What can hang from each mark
nedamek: bebamad senu suruvik
puda: kikizi zenon
folug: kuleb niso pavefed
nimun: kuleb nodur puda robor
suruvik: bisum nedamek robor senu
robor: folug nimun
vapa: bisum suruvik
senu: nedamek vapa
niso: bebamad bisum folug puda
nodur: bebamad vapa
kuleb: vapa
bisum: nedamek senu
pavefed: kikizi robor suruvik
zenon: niso puda
kikizi: folug

Each row was made from one small tree. The marks that hang from a mark follow it in brackets, in alphabetical order. Every link used is in the known rows. Write each row's tree.
Known rows
nodur(bebamad vapa(suruvik(bisum robor senu))): [ 310  -93 -223  147  220 -154   63 -137  -11    9 -142  198   38  139
 -180 -255 -141  236  295 -263  222   30  -41  124  219  512 -343 -177
   20  207  113   51 -148  -10   30   37  167  -54  185 -147  108  223
  320 -106 -128  -50 -313   52   56  351   11 -142   91 -166  117 -210
  249  121  179  164 -129]
bisum(nedamek(bebamad) senu(vapa)): [ 218 -237   86  155  132 -219   39 -135   93  -61 -173  312  212  166
    3   98   32  202   66  -52  300 -221   42  -70  239  248 -115 -311
 -147  105  246   76 -150  -23   91  159  138  200  197  -39   69  -29
  205  -92 -146   49 -143 -139  282  211   -2 -113  107  -15  162  -72
  205 -117  -22  -52  -62]
bisum(senu(nedamek(suruvik(robor(folug(kuleb)))) vapa)): [ 316 -151 -125  150   29  -33 -108   60   83  -85 -261  266  167   81
  -44  -17  197  135  -97  -90  319  -99   36 -180  244  223 -141 -135
  -47   65  181   87 -135 -136   34  188   92  157  175  -29   -4   71
  210  -13 -110   61  -71 -259  276  195 -122   22  221  -93   90 -137
   89  -71   30 -170   -6]
vapa(bisum(senu) suruvik(nedamek robor)): [ 251 -160 -260  198  130 -175  201  -22   83  -38  -58  194   97   58
  -55  -57  -80  124  120  -33  433  -21   14   24 -107  494    0  -88
 -231   43  103  138  -40   57  101  156  -54   61  152   90    5   20
  285    7  -60  137 -153 -154  163   88  -36  -44  -46 -216  168   63
  149   91   79 -101   17]
zenon(niso(bebamad bisum folug(pavefed) puda)): [ 409   55  276  104 -161  138  125 -179  159 -153 -344  271   -5  529
  -32  233  -34  324   58   -9  276 -102  226  155   83   40    6 -147
 -106  160  210  -84  103 -168  365  226  395   59  328 -404  -17 -166
   77   29 -348 -148  149 -217  241 -109  164   16  -56  -67  221 -293
   -6 -109  222    9  -28]
vapa(suruvik(bisum nedamek(bebamad) robor(nimun) senu)): [ 238  -94 -406  241  275 -169   66   98  -77  -14 -191  328  205  129
   -6 -194  122  112  216 -336  391   66  103   42   -2  690 -160 -228
 -140  139  188  -24  -51   74  140   -6 -164  -16  116   87   47   68
  283   43   29   86 -102 -242  -43  119 -103 -107    5 -189   30  -95
  217   28  149  125   -6]
kuleb(vapa(suruvik(nedamek))): [ 266  -36 -125  -54   -4 -181   32 -236   86 -173 -196  323   18   29
   91  -48  -97  167   16 -133  387   12   82   38   78  321 -158    9
 -101   50   78   51 -132   55  120  203 -109   28  182  -95  110  -44
  197 -116  -91   53  -73 -250  -41  100  -48 -155  -45 -102   51  -58
   45  -28   45  -16   42]
senu(nedamek(bebamad suruvik(robor(folug))) vapa(bisum)): [ 341 -108 -151  192 -166  -80 -107  -91   81  -73 -257  259  311  111
 -126 -128  196  105  100 -125  415  -11  -79 -243  179  312 -121 -110
  -40  206  178  161  -51   32  -77    6   55  159  156  -42  -48   62
  183  136 -310  -33   45 -152  247  115   86   68  110  -96  146   -1
   32   -6   -5 -176    6]
nimun(kuleb puda(kikizi(folug(niso pavefed))) robor): [ 192    1   -8  195 -250  286  -96 -266  194   -2 -321  422  333   96
  -22   -7   46  122  399  -21  266  -36   84  203   14  369 -151   11
   10 -135  177  153   66 -314  340   93   36  -25  403  -89   17   62
   18  -83 -155    7 -224 -142  186  258   81 -504 -164 -109   73   -9
  289 -170   30  132 -412]
folug(kuleb(vapa) niso(bebamad bisum puda(kikizi))): [ 466   30   94   95 -160  232  -73 -138  167 -217 -415  342  -65  404
   51  249 -111  146   19  -33  393   32   84  192   73 -182 -100    2
  -41  -37   96 -136   59 -271  345  202  283  -23  357 -240   82  -77
  -29   39 -330  -32   13 -317  -93  -56  -54 -238  157  -40  209 -400
   49 -162   59   10   67]
folug(kuleb niso(bisum) pavefed(kikizi robor suruvik)): [ 342  138 -112  -71 -109  421 -214 -146  154  -86 -321  188   72  178
   43  360  -19  295  -40 -258  209   36   61  114   82  213 -233   23
   71  -69  155 -229   55 -241  231  344  114  100  446   70   87  106
   59  206 -203  211 -142 -318 -110   12   92 -153   50 -139 -192 -595
    7   56  -23  -34  -43]
pavefed(robor(folug) suruvik(bisum senu(nedamek vapa))): [ 215 -101 -269  -52   81  -62    8  -34   91   78 -246  225  107  117
   67 -162  110  154   39 -278  182  -47   66 -204  298  463 -146 -169
  -37   75  260  -41 -204 -145   14   91 -145   58  175   15   25  105
  453    9 -133   64 -104 -207  196   41  -27  -74   99 -138 -319 -365
  106  112  200   58   25]
nedamek(suruvik(robor(folug))): [ 252 -113 -257   97 -157  -43  -98  -26   22 -168 -361  214  194   88
  -27  -76  145  136  -50 -219  224   12   18 -109  225  318 -180 -179
  112  108    9  134  -99  -64  143  179    2  236  215  -68   73  -56
  159   77  -94  -20  -75 -205  186  201   -3  -58  -24 -171   34 -112
   80  -13  115    0 -104]
kikizi(folug(kuleb(vapa))): [ 358 -173   37  -41   56  -42 -251 -240   87 -215 -276  177  -43  195
  114  133  -47  183   83  -39  407 -102  221   52  133  210 -232   87
  -18  -78   68  -10   76 -175  171  178 -117  136  233  -93  191  -13
   10  -82 -134    8  -11 -347  -35   99  -55 -260    3   31   74 -133
   28  -47  -23   -8 -220]
kikizi(folug(kuleb(vapa) pavefed(robor(nimun)))): [ 330 -106   10  -54   61   70 -326 -241   96 -254 -323  212  -54  151
  125  202   31  256   30 -183  352  -56  276   74  174  278 -299   46
  -20  -59   19  -72    1 -230  118  243 -148  164  299   68  157   37
   26   20 -114   80   13 -404  -79  109    8 -162  -69  -31  -22 -244
   -8  -54  -43    1 -199]
zenon(niso(bisum folug)): [ 356   22  223   67 -165   37   19 -165  107  -83 -316  255   43  377
  -27  138  -69  302  109  -66  335 -149  190   74  109  204  -29  -48
  -22   77  208  -50   90  -44  291  273  107   44  253 -304  102 -167
   62    1 -145 -116   25 -256  201    4   93  -92 -107  -57   91 -247
   80  -26  185  -16  -86]
kuleb(vapa(bisum(senu))): [ 300 -162  -25   51  -22 -160   33 -248  209 -157 -190  127  -26  161
   99  -60  -97  200   50   10  317 -146  103    2  152  241 -105    7
 -127  -41   19  138  -58  -64  166  211   73   19  136  -55  130  -64
  163  -73 -158   -5 -153 -173  104  144  -72 -205   32 -103  166  -66
  114    8   38  -56   21]
bisum(senu(nedamek(bebamad suruvik) vapa)): [ 280 -174  -64  157  -10  -99  -55 -105  126  -68 -191  217  215  183
  -32  -40  194  126   13 -104  324 -163   19 -165  268  265 -168 -193
  -59   70  230  130  -84  -52   31   99  175  155  124  -98   14   53
  193   22 -168   10  -93 -195  346  204  -74  -11  168    3  144  -44
  109 -100  -17 -138  -56]
pavefed(kikizi robor(folug nimun(puda)) suruvik(senu)): [ 102  -69 -289 -163  -17  -44 -133  -13  129   30 -395  290   97 -180
  227  -77   10  296  -30 -297  -16  -16  317 -295  338  534 -203 -162
  -68  -10   65  -80 -192 -252  309  331 -131   74  200  196  130    9
  419   73 -132  182 -229 -138  199   72  -85 -213 -108 -322 -349 -500
   95   15  260  131   67]
folug(kuleb niso(bebamad) pavefed(kikizi)): [ 440  144  -20  -11  -41  242 -288   -3  124 -187 -344  131   63  255
   31  420  -84  263  -58 -105  300   30   85  230  -11  101 -300  -10
    2 -116   46 -164   77 -194  253  214  261  149  418   51   95    7
  -68   60 -204  128   13 -208 -110   67   69 -159  197  -71  181 -416
   92 -104 -169    5 -111]
zenon(niso(bebamad puda(kikizi))): [ 376  -41  170   18 -108    3   57 -178   45  -93 -338  307   47  265
  -70  156 -248  218   72  -60  271 -219  151    9  201  127  -65 -166
 -108   64   95  -40  -46 -142  335  154  220   68  251 -303   16 -205
  159  -26 -200 -111    7 -103  230  -24   66  -70   50  -16  223 -209
   92 -189  188  155  -89]
folug(kuleb niso pavefed): [ 385  122  -54   66  -81  224 -338   -6  138 -177 -302   85   53  240
  -49  319   15  212   10 -144  350  -10   16  219  -31  220 -256   49
   74 -107   70  -84  109 -137  160  257   98  119  424   61   96   29
 -114   50  -83   95   21 -374  -88  193   64 -170  123  -57  229 -248
  102  -33 -294   32 -207]
bisum(senu(nedamek(bebamad suruvik(robor(folug))) vapa)): [ 246 -180 -140  188    1 -126  -39  -11   77  -68 -251  309  233  122
  -58  -58  230  171  -21 -147  271  -84   34 -194  313  260 -166 -204
  -40  142  162  129 -113  -95   33   98  124  176  122  -68   -2   60
  227   38 -173    7  -77 -182  316  222  -65   23  145  -82  110  -75
  115  -96   55 -138  -32]
puda(kikizi(folug(kuleb niso(bebamad bisum))) zenon): [ 395  -70  125   96 -143  123 -126 -179   25 -102 -327  418  -61  376
 -146  461 -169   23  133  -45  490  -19  151  105   74 -131 -222  -15
  103    5  145  -24    0 -353  240   50  -44  115  282 -171  106 -120
   28   52 -251 -114  -47 -155   69   77  -49 -268   16   14  138 -222
  188 -246  -35   74 -301]
kikizi(folug(niso(bebamad) pavefed(suruvik(nedamek robor)))): [ 254  -54 -116    1   95   -4 -115  -89  101 -112 -241  196   34  304
    4  215  106  245   62 -285  320  117  145  175  -31  307 -176  -96
  -48    0  100 -104   57 -198  155   76   26  142  235 -124  145   47
  101  112 -184   60   44 -305   38   91  150  -78    3   15   79 -141
  120  -49   29   44 -305]
niso(bebamad folug(kuleb(vapa) pavefed(suruvik)) puda): [ 456   22   89    1  -58  116  -16 -195  281 -159 -346  178  -92  403
  115  137   35  273  -66   81  230  -47   92  114  126  -79  -69 -113
  -77  131  159  -68   90 -320  352  257  394   84  385 -264   16    7
  108 -105 -465   33  177 -353   58 -162   43   -6   57 -165  196 -334
 -130  -73  129  -34   55]
suruvik(bisum(senu) nedamek robor): [ 231 -235 -262  229  276  -77  136   12  -21  109 -224  293  183  182
   19  -96   93  161   71 -275  328  -18  -62   70   51  575  -72 -232
 -154   77  179  -45 -142  -86  238   -8   13   30  103   65   59   98
  385  -15   60   71 -108 -272   41  186 -105 -117  125 -132  -69  -98
  320   -3  238   20  -64]
nodur(bebamad vapa(bisum)): [ 374 -143   19   52 -113 -171  -80 -302  156  -25 -161   72  -24  128
 -145 -112 -232  276  255  -95  250  -74  -52   57  180  352 -283  -97
    0  105   51  144  -69  -23   25  106  262   35  214  -79  165  145
  234  -74 -257  -93 -186   62  231  330  101 -125   -2  -97  249 -146
  212   90   34   61 -160]
niso(bebamad bisum(senu)): [ 366 -196  116  145 -147  -30  150 -112  205 -151 -225  173   29  457
   37  159   -9  179   81    7  314 -115  191  125   47   -1  -21 -192
 -120  -42  179    5  -33 -205  231  165  330  144  191 -222   65  -98
  197   28 -227  -56 -107  -64  315  -19  -63 -148   12    8  242 -227
  162  -93  181  -65  -40]
kuleb(vapa(suruvik(nedamek(bebamad) robor senu))): [ 195  -72 -245   48  189 -175  100 -148    4 -140 -201  400  132   91
   65 -142  -36  246   90 -240  332   65   59   23  147  390 -213 -108
  -99  170   61    4 -122   47  127   96 -127  -34  176  -95   48   15
  193  -98  -87   39 -132 -233 -160  165  -76 -130   -2 -184   51  -97
   68  -15  173   66   70]
nodur(vapa(bisum(nedamek) suruvik)): [ 265 -112  -25   99  -52 -221   91 -213   73 -103   -7  106   43   38
 -115  -44 -221  169  179   25  384  -73   -6   46   28  345 -131  -62
 -119   91  175  153  -99  123   16  237  110  151  214   14  103  -13
  231  -74 -187   23 -163  -35  240  156  107 -183  -39  -86  183  -66
   91  129  -59   26  -45]
senu(nedamek(bebamad) vapa(bisum suruvik(robor(folug)))): [ 342  -60 -127  174  -77 -169   -5  -79   72  -46 -168  293  221   26
 -159  -72   16  125  206  -43  485   -4  -23 -160   61  324  -60   19
 -140  205  190  129  -49   65  -88   33  -59  106  168  -22  -63   65
  235   78 -310   30   16  -79  177   20  104   13   28 -103  204   47
   30   30  -66 -182   32]
senu(vapa(bisum suruvik(nedamek))): [ 342  -46  -51   85   42 -189   79 -142  137  -84 -169  222  123  112
   -9  -36 -106   87  157    5  518  -51  -14  -67  -29  402  -52    3
 -222   74  180   85 -106  114  -21  172  -91   -1  183  -39    9    5
  220   25 -182   27  -60 -102  202   32   83    4   13  -82  171   78
   66   54 -115 -121  -29]
niso(bisum(nedamek(senu))): [ 244 -152   67   99 -204   70   83 -169   31 -168 -226  253  113  274
   30  120   71  112   84  -62  382  -67   63   16   51  142  -18 -240
  -27   43  251   58  -44  -22  154  193   33  254  285  -83   86 -142
  141   34 -175    3  -98 -208  194  113   14 -223  -50   45  106 -196
  149   11  126  -64   21]
nedamek(bebamad senu suruvik(bisum robor(nimun))): [ 253 -204 -366  308  -49  109  -82  -30  -73 -166 -379  191  363  269
   37 -262  448   34  119 -272  267  -28   -7  -90  327  523 -248 -384
  126  105   64  168  133    4  131   60  -16  254   86   46   68  -27
   45  266 -120  -10 -139 -200   88  216  -40  -83   66 -130  102 -125
  109   16  192   58  -82]
suruvik(bisum(nedamek) robor): [ 287 -184 -145  184  127  -30   38  -70  -53   33 -236  220  209  130
  -53  -54   12  111  137 -231  350  -74  -94   64   40  461  -34 -206
  -58  107  222  -21 -177  -35  206   29    3  160  207   10   79   -5
  323  -26  -20   56 -109 -210   -1  121   17 -230   93  -74  -44 -129
  275   30  166   46  -67]
kuleb(vapa(bisum suruvik(senu(nedamek)))): [ 302  -34 -162   19    3 -164   51 -176  127 -184  -87  151  -18  104
   32 -140  -99  113  116  -26  431  -32  115  -10   17  311 -118   52
 -135   15  114  137  -61   73   47  135  -64  -21  171  -66   58  -43
  182 -105 -168   31 -108 -192   17   87  -76 -192   36 -107  157  -52
   42   75   20  -41  124]
robor(nimun(nodur(bebamad vapa))): [ 316 -183   -3   70  -76 -142 -281 -115   83 -109 -272  243   49  -27
  -48 -112   19  217  246 -192  251   -8  167  -48  201  449 -209 -143
  -30   39  121  155 -202  -39  201  211  140   19  190   -1  183  122
  235   76 -144  -34 -119 -122  276  253   -3 -219 -109 -132  115 -202
  290  -54   46  117 -175]
bisum(nedamek(bebamad senu(vapa(suruvik(robor))))): [ 195 -165  -45  143   64  -63   69 -130  -58 -138 -221  348  301  120
  -18    4   80  143  127  -79  374  -74  -61  -78  203  289 -126 -322
  -58  188  190  103  -75   89   27  144  -88  277  247  -22    6  -69
  118   12 -192   70 -130 -109   91  167   91  -97   39  -48  170  -54
   91  -15   53  -30   -7]
niso(bebamad bisum(nedamek senu(vapa)) puda(zenon)): [ 359 -244  248  190  -42   45  277 -170  151 -106 -236  419   46  431
  -37  271   -6  105   11   91  332 -112  149  -20  108 -164   68 -333
 -193  222  379   43 -211 -280  267  117  411  128  239 -316 -110 -133
  294    4 -437 -148  -48  -20  385  -37  -38  -56   93  -51  184 -198
  107 -253  180  -52   84]
suruvik(robor(folug nimun(kuleb nodur)) senu(vapa)): [ 204 -152 -193  207  213 -114 -103  213  -20 -108 -406  467  294   10
   75 -247  200  292  236 -205  203   50  216 -166  247  415 -111 -184
 -147  140  133   60 -244  -66  249  147 -118  -96  228    3  -16   59
  217   60  -99  -51 -107 -138  185  222  -48 -180  -36 -269   19 -235
  260  -64  180  146  -80]
puda(kikizi(folug(kuleb(vapa) niso(bebamad))) zenon): [ 376  -65   94   24  -59   50 -170 -219   27 -126 -337  435  -83  285
  -91  393 -202   57   75  -57  458  -25  141   86  157 -110 -289   11
   97    9   65   -6  -52 -340  230   61  -93   82  253 -158  131 -118
   18  -34 -232  -97  -47 -173  -32  120  -71 -274   66  -22  122 -196
  160 -271  -43  104 -273]
zenon(niso(bisum) puda): [ 373   11  144   85 -148  128  -37 -195   73  -46 -319  214   69  170
  -85  104 -156  363  148  -88  258 -212  243  -55  167  331  -51  -73
  -67   38  256  -80   57  -90  248  335  123   36  235 -377   33 -231
  173   42  -80 -103  -73 -237  193   -6  145  -31  -99  -70  149 -223
   60 -112  176  110 -158]
kuleb(vapa(suruvik(bisum robor(folug)))): [ 291  -49 -228   70   38 -153   61 -151   40 -159 -270  311   30   44
   29 -136  -43  147   71 -146  315   27   94   56  164  346 -147   44
  -33   95   25   66 -120  -32  150  172  -97   36  144 -105  104  -35
  234  -59 -113   16 -139 -169  -87   83  -38 -215    0 -178   11 -112
   88   30  115   12   23]

Write each row's tree
[ 324    4  227   19 -142  116  132 -223  150 -128 -310  319   25  443
   95  364  -39  305  -24  -55  311   43  118  189   32  -83  -64 -278
  -99  139  246 -135 -119 -180  275  193  318  268  419 -119   56  -85
  218  -13 -386   54   78 -171  155 -130  160  -84 -114  -80  -57 -479
   76  -63  262 -158  108] : niso(bebamad bisum(nedamek) folug(pavefed(kikizi robor)))
[ 356   54  158  114 -183  117   20 -234   18  -10 -359  350   30  154
 -150  159 -257  307  173 -107  288 -223  198  -71  227  224  -69  -95
  -46   53  217 -103   -2 -146  275  303   95   11  259 -384   54 -254
  211   33  -84  -90 -119 -224  199    1  124  -62  -91  -40  154 -251
  129 -161  199  131 -171] : zenon(niso(bisum) puda(kikizi))
[ 267 -171  -87  127    9  -10   29 -109  -22  -68 -212  145  137  231
   47  -22   90   14  103  -85  368 -124  -15   50   82  404  -91 -256
  -32  -11  241   85  -50   16  155   75  -15  241  205   37  113  -93
  214  -44  -65   35  -88 -205  121  152   -8 -276  108   21   36 -132
  245   38   69   40  -55] : suruvik(bisum(nedamek(senu)))
[ 298  -86 -113  113  -25 -140  -98 -180   98  -13 -222  250   59  -87
 -182 -208 -137  270  275 -222  212   30   23   45  189  487 -268  -84
   -4  172   52   77 -157  -66   80  220  175   -2  195  -91  120  182
  293  -48 -173   10 -275   41  150  326   52 -143  -59 -224  218 -129
  179   31  104  106 -156] : nodur(bebamad vapa(suruvik(robor(nimun(puda)))))
[ 316  -65 -153  107   12 -136   58 -119   23  -88 -109  155   78  102
  -46   -2  -61  -15  153  -64  426  -95   52  100  -49  441  -68  -88
  -72    2  256   96  -78   86  112  142  -41  180  217  -23   97  -66
  256  -74  -53   90 -116 -163  126   41    3 -250    2  -45   63  -47
  173   53  -35   14  -62] : vapa(suruvik(bisum(nedamek)))
[ 242  -15  -89  113   21   59   61 -111   80  -17 -258  171   78  292
   15   19  188  202   41 -125  264  -22  -55   71  108  298  -65 -239
   24  157  216    9   15 -119  211  188   67  195  300  -64   90    9
  199  -17 -207   98   -4 -329   96   79  110  -82  -10 -120   22 -211
  108   95  142  -47  -72] : niso(folug(pavefed(suruvik(bisum(nedamek(senu)) robor))))
[ 314 -219   43  101   -5 -227   -7 -252  143  -14  -76  123  -23  101
 -150  -64 -192  268  181  -58  232 -121  -18   61  180  339 -241 -235
  -68  103  129  175 -129  -18   18  133  326   97  207  -26  171  129
  285 -160 -215  -24 -231   33  309  384   52 -136   59 -103  241 -164
  284   61   72   27  -93] : nodur(bebamad vapa(bisum(nedamek senu)))
[ 229  -54 -236  -89 -213   -6 -249    2  171  -31 -378  239  114  -96
  152  -72  101  291   36 -293   79  -35  222  -82  220  382 -111  -82
    6  -84   88   -4  -56 -143  222  327 -183  132  249  130  150  -11
  223  114  -79  113  -61 -240  211   52   35 -176 -216 -225 -219 -419
   98   -3  118  119  -88] : pavefed(robor(folug(niso) nimun(kuleb)) suruvik)
[ 315  -12  127   27 -173   20  -15 -237  -47    2 -301  457   59  135
 -231  282 -301  120   97 -117  347 -212   73  -71  245  114 -195  -84
   91  126  119   43 -166 -178  243  128  -85   53  228 -185   35 -212
  172  -34  -97 -143 -134  -48  161  174  -11 -157   -8  -77  102 -145
  202 -235   42  179 -231] : puda(kikizi zenon(niso))
[ 126 -196   58  170 -174  157  -48 -269  200  -13 -180  321  339    4
  -77 -175   27  133  386   65  230   46   -9   18  151  557 -140  -68
    1    1  241  312 -186 -190  275  219  243  -53  282  -95  -18  188
  209   -9 -208  -57 -311  -55  319  258   62 -457 -112 -253   -9   -2
  274  -38   99  144 -280] : nimun(nodur(vapa) puda robor)
[ 257 -102 -327  126   17    9 -123  113  -12 -186 -343  204  201  170
    1 -100  176  140  -47 -213  222    9   61 -107  231  335 -254 -234
  108   87   41   81  -57  -88  133  161  -23  160  263  -29   39  -17
  103    5  -45   -4 -105 -267   97  247 -106  -70   94 -217   50 -217
   81   15  133   75  -57] : nedamek(suruvik(robor(folug(kuleb)) senu))
[ 257   32 -220  -41 -139  -84  -67  -95   82  -75 -307  228   22   38
   23  119   38  214  -32 -179  111  -11  173  -43  184  361 -213  -58
   30   55   69   13  -52 -171  206  186   57  185  249   42  147  -11
  287   29 -197   74  -60 -144  170  111   56 -156  -14 -131  -60 -289
  141   28   -4   34 -105] : robor(folug(pavefed(kikizi suruvik(bisum))))
[ 169   30 -122  162 -264  -11 -369  134  194 -193 -414  331   92  -38
    1   95  260  159  132 -136  201  180  330   13   38  462 -123    7
  -25  -83   32  142  -69 -164  320  339   79   66  282  145  121  -29
   87  173 -163   35   43 -289  276  236   66 -343 -153 -277  175 -152
  286 -121 -195  121 -216] : robor(folug(niso pavefed) nimun(nodur puda))
[ 330  -39 -140   26   12 -135   37 -251   97 -167 -202  209    3  115
   64 -109  -80   92  105  -92  367  -58   94   87  115  345 -152   60
  -52    7   96   73  -81   14  144  181  -44   19  147 -135  124  -49
  195  -81 -110   14 -147 -184  -42   62  -52 -254   20  -84   46  -82
   79   26   27   11   -2] : kuleb(vapa(suruvik(bisum)))
[ 381  -20  237   89 -141  108  117 -256   56 -172 -324  375  -11  440
 -101  288 -138  225  129  -83  320 -139  279  106  133   48  -53 -128
 -111   94  152  -91   44 -219  318  139  277   70  287 -392   17 -186
  111   76 -300 -140   30 -157  239  -55  128  -71  -21   56  217 -248
   70 -170  203   94 -140] : zenon(niso(bebamad bisum puda(kikizi(folug(pavefed)))))
[ 351  103 -107   43 -191   24 -273   -3  172 -261 -347  210  -52  149
    7  227   20  233  -61  -59  290   73  156  133   66  163 -250  105
   44  -55  -58   38   90 -136  117  272   25  111  349   91  137  -46
  -60  -11 -185   37   70 -324  -50  187   51 -177   55 -174  206 -254
   80  -12 -222   -3  -66] : robor(folug(kuleb(vapa(bisum)) niso pavefed))
[ 382  -69  -96   36 -221 -133 -387  139   90 -193 -422  232  -16  -42
   66   98   80  181  -38 -113  290  -68  313  -92  132  284 -170  -32
   -6  -61   19   36   -9 -154  178  312 -133  195  237  190  195  -80
  101   13  -45   56   80 -314  161  101 -118 -143  -76 -147  148 -257
  122  -85  -91   25  -61] : robor(folug(kuleb) nimun)
[ 307  -54 -113   26   29 -159   50 -245   70 -167 -164  253   21   78
   51  -75  -73   74   78  -89  386  -62   83   88   83  338 -124  -15
  -76   30  158   78 -130   55  126  182  -41   74  177 -103  129  -71
  218 -132 -100   54 -134 -208  -38   72  -36 -269   36  -76   28  -93
  107   12   36    4   41] : kuleb(vapa(suruvik(bisum(nedamek))))
[ 280 -159  -52   40 -223   24 -170 -149  114 -121 -291  394  162   24
 -100  -34   60  114  249  -50  211   92  103   16  185  441 -215 -190
  122   35  127  391 -168 -162  147   65   63   64  328  -93   82  176
  195  -27 -198  -67 -172  -62  280  258   29 -255 -171 -225  -29 -101
  373  -79  152   33 -215] : nimun(nodur(bebamad) robor(folug))
[ 258  -61 -295  -61  176  -46   47 -107   41   77 -213  115   99  119
  127 -101  -30  161   84 -234  138 -117  106 -117  189  519 -189 -153
  -47    1  235  -80  -65 -116  301   94   48   -2  150  -39  154   51
  376   11 -118  103 -268 -117   91   59  -94 -251  147  -91 -219 -366
  189   99  199  118  -24] : pavefed(kikizi suruvik(bisum senu))
[ 269 -256 -151  260  -43 -149  -32  -52  105 -116 -149  140  207  119
  -37  -51  139  106   74  -79  328 -152   76  -80   82  414  -56 -313
 -111   44  145  210  -12   26  118  160  125  235  149  128   95  -59
  170   68 -122   84 -123 -194  289  177  -30  -88    8 -159  202  -41
  188   -4   62  -61    2] : vapa(bisum(nedamek(bebamad suruvik(robor(nimun))) senu))
[ 310 -172  -48  113 -139  -26 -268  -43   91 -129 -301  266  229  -41
   97 -130  123  179  293  -71  275  -99  234  -33   60  403  -44  -64
 -114 -100  204  162  -95    0  371  219    0   37  253   45   90   -8
  142   71  -84    8  -40 -202  286  114  -34 -358 -209 -137   71 -171
  257 -103   34  121 -187] : robor(nimun(kuleb nodur))
